(in the rows, 128 means zero)
Each row of numbers belongs to one of the elements below and depends on some of the facts about them. Some rows are named. Which element is each other row?

Facts:
κ: hangs directly under; Π: belongs to class; σ: uses; τ: is of sort
flople κ lotres; vilaplun κ skapem; radese κ feflal; pifar κ brulak; mosugen κ skapem; senar κ pidres
gufis κ turi; rega κ droflar; dirom κ zusto; flogik κ zusto; plodrun κ droflar; stesul κ skapem
trestor κ pubi; drifol κ trukiklil; kogir κ flimokle; braflol κ brulak; klokam κ zufitrus; plutik κ giskun
bruplos κ feflal; sogi κ droflar; flabras κ dadrim; gonil κ droflar; rane κ pidres; lesor κ skigro
bribiklar κ pubi; stebre κ dadrim; kudrem κ dadrim; sostik κ lotres; fakigrak κ flimokle; flilir κ lotres
refedrek κ brulak; luskugrik κ giskun; pludrem κ lotres; lunis κ trukiklil; lestim κ droflar; debe κ turi
veral κ trukiklil; skufle κ grenam; suklu κ lotres; fose κ pubi; mene κ skapem; sazun κ trukiklil
tuvam κ fepen; rotrafli κ pubi; trefi κ trukiklil; stozur κ lotres; traflinol κ vidin; trekol κ giskun
tafluvam κ lotres; stagren κ fepen; bradro κ zufitrus; vilik κ fepen; gatru κ fepen; vedrel κ dadrim
kipu κ flimokle; pademes κ kidrugi; skegedrir κ zusto; pebuk κ giskun; skofumi κ brulak; lagru κ brulak
nodretas κ zusto; tridu κ pubi; grutra κ droflar; grelam κ pubi; zekagor κ fepen; mefevol κ kidrugi
beros κ droflar; druflu κ turi; gedriple κ giskun; bigis κ trukiklil; notrok κ fepen; tremo κ zusto
suskas κ pubi; bomok κ skapem; rutobril κ pidres; padroflu κ zusto; damo κ fepen; mibrus κ flimokle
pumam κ pubi; gataru κ turi; plida κ pidres; fosten κ dadrim; plukle κ flimokle; trude κ fepen
breklok κ lotres; niron κ pidres; braplu κ giskun; gizifluk κ droflar; petren κ trukiklil; dronem κ flimokle
stezum κ turi; skufledim κ pubi; bufovok κ flimokle; noklak κ lotres; tritroli κ dadrim; lepir κ flimokle
tolu κ trukiklil; donu κ turi; kiflan κ zusto; dunu κ turi; staklol κ flimokle; vema κ droflar
plostos κ skapem; troklir κ lotres; pogin κ dadrim; guli κ brulak; noflan κ dadrim; stokek κ trukiklil
plemas κ pubi; rutul κ zusto; basti κ giskun; loka κ feflal; napos κ pidres; dilal κ giskun
flolur κ trukiklil; boren κ droflar; fegir κ skapem; bezan κ dadrim; skagil κ skapem; legro κ fepen
klegel κ zufitrus; kevustik κ vidin; kilibro κ turi; fiklu κ droflar; sifa κ zusto; dule κ flimokle
breka κ pubi; flabra κ skigro; bistus κ zusto; plobribre κ skapem; fluveple κ flimokle; tigul κ fepen
vuvik κ skapem; triflun κ fepen; grigak κ trukiklil; tretrun κ turi; lide κ skapem; flople Π e
vilaplun Π b; radese Π a; pifar Π c; skigro Π c; mosugen Π e; senar Π g
gufis Π d; rega Π c; dirom Π a; flogik Π c; plodrun Π b; stesul Π f
trestor Π f; drifol Π g; kogir Π g; braflol Π f; klokam Π g; plutik Π b
bruplos Π a; sogi Π b; skapem Π c; flabras Π e; gonil Π b; rane Π a
lesor Π e; bribiklar Π c; stebre Π f; zufitrus Π f; kudrem Π d; sostik Π e
fakigrak Π a; flilir Π e; refedrek Π c; luskugrik Π e; pludrem Π a; lunis Π g
lestim Π b; debe Π g; veral Π c; skufle Π a; suklu Π e; fose Π c
mene Π a; sazun Π g; tuvam Π c; rotrafli Π c; trefi Π g; stozur Π e
traflinol Π e; dadrim Π a; trekol Π e; tafluvam Π e; stagren Π a; grenam Π d
bradro Π g; brulak Π a; vilik Π b; gatru Π a; flimokle Π c; fepen Π e
vidin Π f; vedrel Π d; pubi Π f; kipu Π g; pademes Π b; skegedrir Π e
pebuk Π e; skofumi Π f; lagru Π f; nodretas Π a; tridu Π c; grutra Π g
grelam Π c; zekagor Π c; mefevol Π d; beros Π b; druflu Π d; gedriple Π e
bigis Π g; notrok Π g; feflal Π c; tremo Π d; suskas Π b; bomok Π e
rutobril Π e; padroflu Π d; turi Π g; damo Π c; mibrus Π f; pumam Π e
gataru Π d; plida Π c; fosten Π d; plukle Π g; trude Π c; breklok Π e
trukiklil Π d; niron Π c; braplu Π e; gizifluk Π f; droflar Π a; petren Π g
dronem Π g; stezum Π d; skufledim Π c; giskun Π e; bufovok Π b; noklak Π e
kidrugi Π c; tritroli Π d; lepir Π b; tolu Π g; donu Π e; pidres Π g
kiflan Π g; dunu Π a; staklol Π f; vema Π b; plostos Π f; troklir Π b
pogin Π d; guli Π f; lotres Π g; noflan Π d; stokek Π f; plemas Π c
rutul Π d; basti Π f; loka Π a; napos Π b; dilal Π e; flolur Π g
boren Π c; fegir Π e; bezan Π d; skagil Π e; legro Π c; klegel Π a
kevustik Π f; kilibro Π d; fiklu Π b; sifa Π d; dule Π f; zusto Π b
breka Π c; flabra Π e; bistus Π d; plobribre Π a; fluveple Π b; tigul Π c
vuvik Π g; triflun Π c; grigak Π e; tretrun Π d; lide Π e; vilaplun σ mene
senar σ rane; dirom σ tremo; dirom σ kiflan; flogik σ padroflu; flogik σ rutul; stesul σ fegir
kogir σ dronem; kogir σ mibrus; sogi σ plodrun; flabras σ fosten; rane σ niron; stebre σ fosten
stebre σ bezan; fakigrak σ kipu; flilir σ suklu; luskugrik σ basti; lestim σ gizifluk; mene σ skagil
sazun σ bigis; sazun σ drifol; rotrafli σ bribiklar; tafluvam σ suklu; stagren σ trude; bradro σ klegel
bradro σ klokam; gatru σ trude; vedrel σ pogin; pademes σ mefevol; skegedrir σ tremo; pebuk σ braplu
tridu σ fose; tridu σ trestor; grutra σ sogi; grutra σ plodrun; grutra σ beros; zekagor σ vilik
zekagor σ triflun; mefevol σ pademes; beros σ vema; gedriple σ luskugrik; gedriple σ trekol; bigis σ flolur
bigis σ grigak; suskas σ pumam; bomok σ plostos; padroflu σ tremo; padroflu σ dirom; mibrus σ staklol
trude σ vilik; trude σ triflun; trude σ tigul; niron σ rane; niron σ napos; niron σ senar
petren σ drifol; petren σ lunis; tolu σ lunis; donu σ kilibro; dunu σ tretrun; plostos σ vilaplun
troklir σ breklok; troklir σ tafluvam; troklir σ stozur; pogin σ vedrel; pogin σ stebre; noflan σ flabras
stokek σ bigis; stokek σ flolur; plemas σ breka; plemas σ skufledim; napos σ plida; napos σ rane
dilal σ gedriple; boren σ rega; skagil σ plobribre; legro σ damo; kilibro σ stezum; plobribre σ mene
fluveple σ bufovok; vuvik σ mosugen; vuvik σ vilaplun; tretrun σ kilibro; flople τ k; vilaplun τ h
radese τ j; pifar τ j; mosugen τ h; senar τ l; gufis τ k; rega τ k
dirom τ m; flogik τ k; plodrun τ l; stesul τ j; trestor τ j; drifol τ i
kogir τ j; braflol τ m; klokam τ i; plutik τ h; bruplos τ i; sogi τ h
flabras τ k; gonil τ l; rane τ h; lesor τ j; bribiklar τ h; stebre τ k
kudrem τ k; sostik τ h; fakigrak τ l; flilir τ i; refedrek τ j; luskugrik τ j
pludrem τ h; lunis τ h; lestim τ h; debe τ i; veral τ h; skufle τ m
suklu τ h; fose τ h; mene τ k; sazun τ i; tuvam τ m; rotrafli τ j
trefi τ h; stozur τ i; traflinol τ h; trekol τ i; tafluvam τ i; stagren τ m
bradro τ i; vilik τ l; gatru τ h; vedrel τ k; kipu τ l; pademes τ k
skegedrir τ h; pebuk τ l; skofumi τ h; lagru τ j; nodretas τ h; tridu τ j
grutra τ h; grelam τ i; zekagor τ i; mefevol τ k; beros τ k; druflu τ h
gedriple τ l; bigis τ i; notrok τ k; tremo τ m; suskas τ h; bomok τ h
rutobril τ h; padroflu τ h; damo τ h; mibrus τ h; pumam τ j; gataru τ i
plida τ h; fosten τ k; plukle τ k; trude τ l; breklok τ i; niron τ l
braplu τ l; gizifluk τ i; petren τ h; dronem τ l; stezum τ j; skufledim τ l
bufovok τ l; noklak τ l; tritroli τ k; lepir τ l; tolu τ j; donu τ h
kiflan τ l; dunu τ j; staklol τ k; vema τ i; plostos τ i; troklir τ j
pogin τ j; guli τ h; noflan τ k; stokek τ i; plemas τ i; rutul τ h
basti τ i; loka τ i; napos τ k; dilal τ l; flolur τ h; boren τ h
fegir τ j; bezan τ m; skagil τ k; legro τ h; klegel τ i; kevustik τ h
kilibro τ j; fiklu τ h; sifa τ m; dule τ k; breka τ k; flabra τ m
bistus τ h; plobribre τ j; fluveple τ h; tigul τ m; vuvik τ h; triflun τ l
grigak τ j; tretrun τ h; lide τ j

Named rows:
[129 153 145 147 114 165  61 119 125 101 122 142 141 135 168 180 113 162
 129 131 153 150  84 136 123 106 157 154 127 139 108 140 107 128  75 148
 136 118 132 145 114 136 144 101 113 156  97] -> druflu
[122 135 130 124 123 133 140 136 136 130 116 114 127 121 131 125 124 112
 140 118 136 109 113 144 139 135 123 126 134 125 132 125 137 135 157 134
 118 124 128 127 140 141 138 134 133 121 106] -> skofumi
[117 112 104 154 150 139  83 131 125 144 134 147 110 149 123 125 137 135
 107 168 126 138 164 104  99 127 132 157 123 151 121 148  98 114 104 117
 127 134 124 127 112  80  96 110 114 154 157] -> grelam
[119 114 114 118 136 116 155 132 125 150 123 103 131 133 125 120 126 123
 126 122 129 113 138 130 131 132 116 118 130 121 139 120 157 133 148 128
 112 133 123 131 142 130 121 137 142 111 118] -> plukle
[129 136 142 130 123 147  61 115 110 109 128 134 158 144 168 187 115 173
 114 138 149 148  94 106 127 101 151 146 118 129 109 130 127 136  59 150
 124 126 135 146 110 139 131 102 113 149 107] -> noflan
[146 132 141 144 114 150  51 112 119 111 127 145 147 137 170 179 114 171
 129 134 125 151  93 122 131 117 158 151 135 123 103 140 108 114  67 136
 146 129 135 140 107 136 132  98 105 141 135] -> gataru
[147 114 134 133 126 127 135 121 137 140 121 117 131 116 136 110 125 133
 136 115  96 122 123 145 132 153 130 124 152 121 123 128 139 111 149 116
 141 141 127 145 148 137 131 135 130 105 144] -> basti
[144 111 138 139 123 134 126 116 139 135 121 115 134 113 143 116 114 133
 135 113  97 124 118 149 134 145 129 118 149 113 121 134 140 112 138 119
 146 133 127 142 148 136 134 134 127 105 138] -> trekol
[104 134 106 166 158 154  95 131 134 135 121 142 108 134 122 115 127 134
 109 162 141 146 158 126  75 118 133 156 126 174 121 152 100 118 119 119
 132 131 110 149 129  83 112 118 126 172 122] -> bribiklar
[153 134 114  94 133 105 192 164 121 136  93  91 125 131  98 114 142 106
 170  86 130 104 134 150 153 161 153 126 149 142 132  85 133 124 249 129
  65 164 142 115 155 161 136 136 147 129 123] -> fiklu
[106 113 125 155 118 126 125 121 137 133 172 142 123 135 127 142 134 110
  95 157 138 130 153 118 126 120  86  99 122 105 141 165 133 148  53 134
 164  95 128 114  98  90 115 121 126 111 130] -> fakigrak
[129 150 148 145 115 159  54 123 124 100 120 146 141 137 166 179 111 155
 127 132 156 145  86 124 127 110 155 146 125 139 110 142 109 134  75 152
 127 113 136 146 111 137 138 103 112 162 105] -> padroflu
[134 115 145 147 187 133 105 103 111 161 171 146  96 117  91 150 181 137
  95 184 122 163 134 108  98 160 128 102  88 139 127 115  83 162  74  93
  94 104 189  97 111 112  93 129  66 182 127] -> trude
[125 147 168 114  91 122 133 175 122  86 104 124 143 125 164 125 106  88
 131 105 175  77 140  94 166 111 115 125 129 114 118 140 142 150 138 197
 108 116 142 139 120 121 150 131 160 103 146] -> bomok
[119 161 158 127 137 127 117 125  78  98 149 173  94 103 104 109 125 148
 113 139 130 159 150  94  82  73 135 147  91 152 134 132  91 130 109 122
 136 122 110 122 115  85 100 143 113 150 182] -> skapem
[140 112 139 126 116 127 124 127 134 137 126 119 132 123 143 123 121 127
 136 116 109 117 115 139 143 144 121 121 146 109 123 136 138 119 134 127
 133 128 131 135 136 138 133 131 124 101 143] -> tafluvam
[104 112  70  85  82 105 183 154 135 158 160 135 114 173 109 145 149 131
 177 142 125 100 114 126 189 113 140 154 120  59 155 114 118  85 137 108
 153 150  90  52 101 131 116 121 134 100 121] -> sazun

Rows to name:
No name comes twice in this set of rows, the named rows included.
[106 122 100 160 175 139  99 120 122 144 126 132 121 143 128 117 126 153
  98 167 130 151 168 108  73 106 129 155 120 167 120 142 122 121 103 116
 124 145 111 152 136  87 101 121 128 159 125] : breka
[132  95 147 128 171 143  91 115 116 173 156 155  89 133  98 161 185 129
  96 192 137 130 123  92 122 162 129 108  82 126 138 115  78 157  82 105
  85  94 181  91  90 113  87 121  61 185 145] : zekagor
[165 134 104 100 129  79 196 160 112 128 122  87 137 127  94 116 151 115
 166  87 105 125 154 141 155 175 148 125 157 129 118  79 137 118 222 114
  72 178 162 102 156 154 130 129 142 107 144] : gonil
[109 119 174 158 112 128 118 150 143  95 121 153 133 120 161 106 107 102
  89 141 164 105 172  84 128  87 109 104 117 122 137 173 138 146  72 184
 171  97 118 167 110  83 128 133 155 108 160] : plobribre
[123 125 130 149 163 130 116 128 144 117 134 160 120 130 117 114 156 141
  99 176 135 144 164  95 112 125 139 136 105 150 120 128  89 120  95 119
 145 135 142 129 110 107 122 124 115 182 129] : tuvam
[115 102 144 170 133 142 121 108 154 144 143 151 115 120 140 112 120 139
  94 152 108 135 138 131 112 121 106 104 132 119 141 168 132 120  79 119
 191 104 107 156 121  90 115 135 122 117 143] : klegel
[105 125 175 163 123 125 129 143 136  97 119 139 137 121 171 108 101 124
  74 142 161 109 177  76 122  77  99 103 119 127 129 166 156 145  74 187
 170 114 112 183 123  81 131 138 162 109 151] : mene
[152 153 144 100 117  95 179 199 112  89  73  89 143 110 137  77 119  86
 158  80 143  77 175 102 154 139 144 141 150 150 106 102 138 131 248 178
  62 181 146 140 163 140 153 145 179 110 160] : vilaplun
[110  90 165 144 162 149 109  92 142 171 170 151 102 111 110 145 166 106
  90 179 133 126 104 118 124 154  94  73  86  98 155 140 115 179  50 109
 130  53 166 107 106 128 106 142  72 143 109] : stagren
[148 131 114  82 122  99 192 174 119 136  99  95 125 138  95 121 148  98
 173  91 142  96 133 138 164 162 150 127 141 131 135  79 131 131 243 136
  50 158 150 100 144 161 136 129 145 126 125] : lestim
[133 108 148 161 199 149 101  95 129 159 146 145  95 106  94 126 168 145
  93 177 117 167 131 122  84 159 145 109  94 153 135 116  88 154  91  86
 107 104 167 129 129 121 101 136  71 185 118] : tigul
[100 101 169 144 156 169 116  98 147 176 159 152  90 110 111 151 162 102
  91 175 151 116  94 129 125 149  89  75  82 106 156 141 114 184  68 114
 122  49 159 112 105 121 107 143  76 156  96] : gatru
[116 110  79 124 108 118 188 129 152 154 142 127 116 148 117 114 133 159
 169 128  92 134 114 165 152 120 149 151 146  87 148 122 127  63 154  81
 190 169  73 103 137 125 126 135 139 101 116] : drifol
[159 135  94  97 135  84 181 161 108 135 124  79 136 127 102 107 146 101
 166  90 100 116 155 138 147 178 136 139 155 127 112  86 136 123 219 112
  65 178 156  95 159 149 132 131 145  99 143] : lepir

Now the same elements, written a new way:
Named rows:
[126 134 140 100 121 134 111  95 175 120 173 107 164 147 141  95 112 126
 111 100  59  96  94 183  97 175 147 144 149  68] -> kogir
[150 139 131 113 127 194 105 113 161 117 148 139 125 139 164 123 106 168
 132 105 116  98 113 176  79 157 143 139 152  99] -> flabras
[162 143 122 114 134 201 107 105 165 115 156 140 146 130 176 135 107 181
 123 103 116  94 118 171  88 147 143 109 174 110] -> mefevol
[113 135 153 108 147 135 112 110 173 136 137  98 135 158 140  96  94 113
 148  92  76  98 108 166  65 211 157 166 163  48] -> flogik
[146 142 141 136 122 189 111 119 159 130 153 121 132 153 141 107  96 156
  84 120  75 100  97 154  65 200 125 242 127  97] -> mene
[143 141 123 122 111 150 111  97 153 122 163 115 141 141 158 129 104 164
 144 110 113  99  99 176  87 162 141 118 149 104] -> skegedrir
[124 134 140  97 118 166  95  93 177 111 147 136 122 132 182 121 113 146
 180  97 111  94  76 198  95 141 138  99 140  76] -> vilik
[151 140 117 122 121 210 109  98 168 109 158 141 143 125 157 133 114 173
 129 109 112  88 118 177  97 149 130 139 170 106] -> sifa
[131 139 139 102 141 173 114 119 174 126 143 117 132 151 158 109  96 138
 134 105  93  98 118 176  75 177 144 162 169  71] -> notrok
[108 134 142  99 135 126 116 103 171 145 138  94 130 170 127 102  96 121
 156 114  87 111 122 170  63 200 147 159 150  57] -> veral
[143 131 123 102 114 199 100  91 157 131 147 139 127 146 136 127 115 164
 133 121 115 106 107 186  89 137 139 138 150  95] -> breklok
[153 135 115 111 117 193 108  87 156 128 165 132 150 131 144 138 115 164
 126 115 113  97 108 184 102 139 139 110 166 104] -> gataru
[142 129 138  97 124 191 107  99 176 130 164 125 151 139 150 120 111 140
 127 120  98  95 104 184  90 152 133 141 144  82] -> lagru
[124 131 135  90 137 198 104 108 187 124 137 127 122 158 152 111 106 139
 143 122  86 106 116 183  84 168 126 153 144  69] -> kiflan
[101 130 147 109 118 137 115 129 155 104 144  99 116 168 105  73 102 126
 132 105  71 100 123 208 102 216 150 180 122  48] -> flimokle
[146 138 126 118 122 186 106  91 175 110 147 139 143 130 147 126 115 161
 132 105 107  94 107 166  78 153 135 148 167  98] -> flabra
[107 122 155  93 159 174 115  86 170 178 125  95 138 159 109 123  98  92
 178 125 109 101 120 165  53 197 139 172 152  40] -> grelam

Which element is each row?
No name comes twice in this set of rows, the named rows included.
[105 124 159 101 158 151 119  81 167 180 139  83 155 152 108 121  97  84
 178 120 104  96 115 161  55 206 145 171 158  40] : plemas
[144 134 128 116 113 167 108  80 152 132 162 122 150 133 134 129 113 148
 132 111 109  96  95 181  89 149 143 129 150  94] : flilir
[164 144 129 144 121 201 110 112 148 122 166 129 145 140 147 118 101 173
  81 115  88  94 101 151  77 194 129 201 131 112] : skagil
[153 142 118 136 104 189 109 100 146 131 164 123 136 155 138 123 102 181
  88 132  91 107 102 156  78 184 124 185 122 120] : mosugen
[152 139 109 111 113 200 105  99 155 121 157 137 124 146 166 139 106 187
 136 121 121 108 116 185  96 138 131  99 158 114] : rutul
[142 133 124 109 113 184 103  85 155 132 153 132 139 142 137 128 114 151
 132 115 113 101 104 184  88 147 143 136 151  95] : tafluvam
[124 132 131  89 129 176 106  91 176 145 139 124 131 160 129 116 106 130
 132 120  89 109 111 183  78 152 139 155 164  67] : klokam
[142 140 128 126 109 143 115  90 154 123 169 110 151 137 153 129 105 160
 137 109 116  96 102 174  84 165 148 117 154 105] : donu
[135 143 132 138 123 142 124  97 153 142 175  84 166 156 127 112  91 142
  94 123  57  98  89 149  74 217 131 209 139  95] : vuvik
[148 140 132 118 128 183 110 112 160 117 153 134 131 136 164 124 108 164
 128 102 118  94 113 173  83 160 146 142 154  97] : flople

The same elements again, as new rows of numbers:
Some elements and their rows:
[107 124 135 105 155 119 127 138 113 119 135 133 109 183] -> gedriple
[ 92 117 185 148  96  92  66 151 126 163 105 153 121 154] -> vema
[115 169 177 114 149 160 166  95 130 133 116 145 123 162] -> plukle
[104 122 110 159 131 167 105  75 141 147 129 131 129 117] -> plida
[194 134 201 165 127 119  89 128  88 131 186 158 138 130] -> drifol
[ 96 130 103 173 127 190 123  70 159 137 112 135 104  90] -> rutul
[106 118 129 128 156 136 130 114 130 116 130 139 107 166] -> senar
[108  96 181 155 100 112  89 136 121 149 101 160 115 163] -> gizifluk
[215 128 131 120 155 133 129 170  51  91 187 111  72 142] -> petren
[105 112 107 123 178 150 128  90 137 140 119 112  83 141] -> niron
[ 98 180 192 114 127 136 139 115 127 126 130 164 161 175] -> staklol
[116 131 115 102 138 151 138 155  93 125 139 118 110 176] -> skegedrir
[115 134 143 111 129 123 129 136 121 103 122 133 135 172] -> lagru
[103 125 153  49  86 130 182 177 116 129 111 132 196 226] -> mene
[ 80 114 101  93  95 146 146 158 114 152 130 130 192 180] -> mosugen
[112 140 159  87 131 133 132 122 121 141 123 132 135 176] -> flabras
[108 128 118 127 159 184 142  69 161 124  94 120  81 102] -> pogin

Name these rows:
No name comes twice in this set of rows, the named rows included.
[ 74 170 155 144 140 106 115 141 143 115 151 166 144 173] : bufovok
[ 99 130 160 172 150 184 137  81 157 158  87 111  94  92] : gataru
[193 131 147 100 151 129 124 136  82  93 177 117  85 151] : tolu
[119 134 167 104 136 147 148 104 121 137 109 135 121 160] : notrok
[107  87 144 126 123 135  96  49 149 180  79 149  88 125] : rega
[110 122 103 132 155 168 134 101 116 142 118 113  81 121] : legro
[ 96 159 157 126 134 145 127 104 119 129 134 172 137 173] : pumam
[105 178 137 147 132 146 140 141 101 102 144 148 137 159] : mibrus
[198 126 169 115 130  95  92 129  77 103 199 162 137 148] : grigak
[200 145 199 120 149 103 117 198  63 111 177 106  85 148] : stokek
[125 130 108 137 142 169 104  92 125 127 169  95  89 112] : veral

